Below is a small trained network, with its code and all its weights. Each question gives an input and a class and asks what happens when units are switched off, that is, made to give their printed mean instead of their output.

import numpy as np


def w(rows, s, z=0):
    codes = np.array(rows[::2]) - 128.0
    scale = np.full(codes.shape[1], s)
    scale[-1] = z or s
    return codes * scale


def f(y):
    return y / 2 * (1 + np.tanh(0.7978845608 * (y + 0.044715 * y**3)))


def log_softmax(a):
    a = a - a.max(-1, keepdims=True)
    return a - np.log(np.exp(a).sum(-1, keepdims=True))


def net(x, mask):
    res = np.array(x, float).reshape(1, 5) / 4 @ E
    y = f(res @ A[0][:, :-1].T + A[0][:, -1])
    res = res + np.where(mask, y, B[0][:, -1]) @ B[0][:, :-1]
    return log_softmax(res[-1] @ U[:, :-1].T + U[:, -1])


A, B = {}, {}
E = w([
[30,131,131,184,109,78,96,246,159],'x0',
[121,59,206,127,129,163,173,123,207],'x1',
[192,143,150,62,123,38,163,152,119],'x2',
[57,184,191,124,177,159,195,152,58],'x3',
[103,80,189,48,47,199,87,178,68],'x4',
],0.013)
A[0] = w([
[75,132,127,90,53,182,221,186,46,80],'neuron 1',
[85,65,183,110,153,117,228,119,235,143],'neuron 2',
[138,153,120,97,202,201,215,125,68,102],'neuron 3',
[166,159,165,47,114,31,192,168,135,75],'neuron 4',
[58,183,186,174,114,64,101,232,160,3],'neuron 5',
[183,145,137,68,135,74,142,195,152,32],'neuron 6',
[95,168,94,166,164,254,73,124,176,68],'neuron 7',
[97,164,104,240,205,47,241,58,152,15],'neuron 8',
[145,204,38,129,156,111,61,157,24,91],'neuron 9',
[83,158,163,144,211,129,195,184,80,49],'neuron 10',
[186,82,98,92,125,128,24,103,178,130],'neuron 11',
],0.0097,0.0043)
B[0] = w([
[133,84,86,103,100,152,110,172,114,226],'neuron 1',
[165,130,155,128,215,166,93,154,153,230],'neuron 2',
[216,123,49,109,95,85,156,136,160,196],'neuron 3',
[114,154,106,217,111,219,100,77,80,206],'neuron 4',
[208,207,126,51,108,90,191,51,110,252],'neuron 5',
[81,89,107,216,131,178,157,117,96,176],'neuron 6',
[133,179,99,204,136,197,157,88,66,195],'neuron 7',
[57,105,131,43,56,171,104,170,88,245],'neuron 8',
[183,106,193,124,244,202,94,171,187,222],'neuron 9',
[171,84,82,203,98,93,131,176,206,210],'neuron 10',
[175,170,63,100,89,101,155,213,129,219],'neuron 11',
],0.011,0.015)
U = w([
[134,123,24,176,90,57,121,185,216,105],'0',
[91,152,109,255,118,176,115,67,60,118],'1',
[62,92,150,24,60,148,72,183,59,150],'2',
[194,177,111,40,137,93,171,24,123,190],'3',
[148,104,214,140,200,153,81,146,211,120],'4',
[128,121,142,110,136,103,92,124,139,254],'5',
[80,75,144,170,113,34,116,70,150,50],'6',
[79,92,179,185,122,52,101,93,136,48],'7',
],0.012,0.0063)

Each question gives the input, the list of numbers given to net, and the class t.
The units are the neurons (one row each of A and B). Each row of codes is followed by its name. A weight is (code - 128) times the scale printed after its matrix; where a second scale follows, it is the last column's (A, B and U).
mask holds one flag per neuron, in row order. A switched-off neuron (its flag False) gives its mean, the last column of its row in B, instead of its output. The means were averaged over made-up inputs and are rounded, as every weight is.
A unit's drop is (log p(t) with every unit on - log p(t) with that unit switched off) / (log p(t) with every unit on - log p(t) with every unit switched off).
The circuit of an input: a set's keep is (log p(t) with only the set's units on - log p(t) with every unit switched off) / (log p(t) with every unit on - log p(t) with every unit switched off). Starting from all 11 units, units are removed one at a time, each time the one whose removal leaves the highest keep (on an exact tie, the one counted first), for as long as the keep stays at least 0.8.
circuit, biggest first: the units of the circuit, biggest drop first
unit that matters most: the unit with the biggest drop
top k neurons: the k neurons with the biggest drops, biggest first
drop of u: that unit's drop, to one decimal
input [-8,7,6,8,-5], class 0: top neuron	[neuron 3]
input [8,-2,-7,-7,2], class 3: top 3 neurons	[neuron 5; neuron 10; neuron 4]
input [-1,-7,-5,7,7], class 0: top 3 neurons	[neuron 3; neuron 10; neuron 8]
input [5,-7,6,6,-2], class 4: top 3 neurons	[neuron 9; neuron 10; neuron 11]
input [3,-7,-6,0,3], class 4: top 2 neurons	[neuron 9; neuron 4]
input [8,5,-1,-7,-4], class 3: circuit, biggest first	[neuron 5; neuron 10]
input [5,6,5,-4,5], class 4: top 2 neurons	[neuron 8; neuron 2]
input [6,4,-5,7,-8], class 2: top 2 neurons	[neuron 8; neuron 11]
input [-2,6,-2,3,-7], class 2: top 2 neurons	[neuron 8; neuron 9]
input [-2,-2,1,7,-6], class 0: top 2 neurons	[neuron 10; neuron 3]
input [8,5,8,5,0], class 1: top 2 neurons	[neuron 4; neuron 6]
input [6,3,-3,1,-6], class 2: top 2 neurons	[neuron 8; neuron 3]
input [-2,-3,2,1,-5], class 2: top 2 neurons	[neuron 8; neuron 5]
input [-3,-3,-4,0,4], class 1: circuit, biggest first	[neuron 8]
input [-6,4,-7,2,7], class 1: top 3 neurons	[neuron 7; neuron 8; neuron 5]
input [-4,8,-4,-7,-6], class 4: top 4 neurons	[neuron 2; neuron 5; neuron 3; neuron 10]
input [-6,-8,-6,6,3], class 4: drop of neuron 11	0.1
input [2,8,-2,-2,6], class 4: drop of neuron 8	1.5
input [3,3,-1,8,5], class 0: drop of neuron 10	0.5
input [4,-1,-8,-4,3], class 1: unit that matters most	neuron 7
input [-8,-3,0,8,7], class 0: drop of neuron 3	0.7
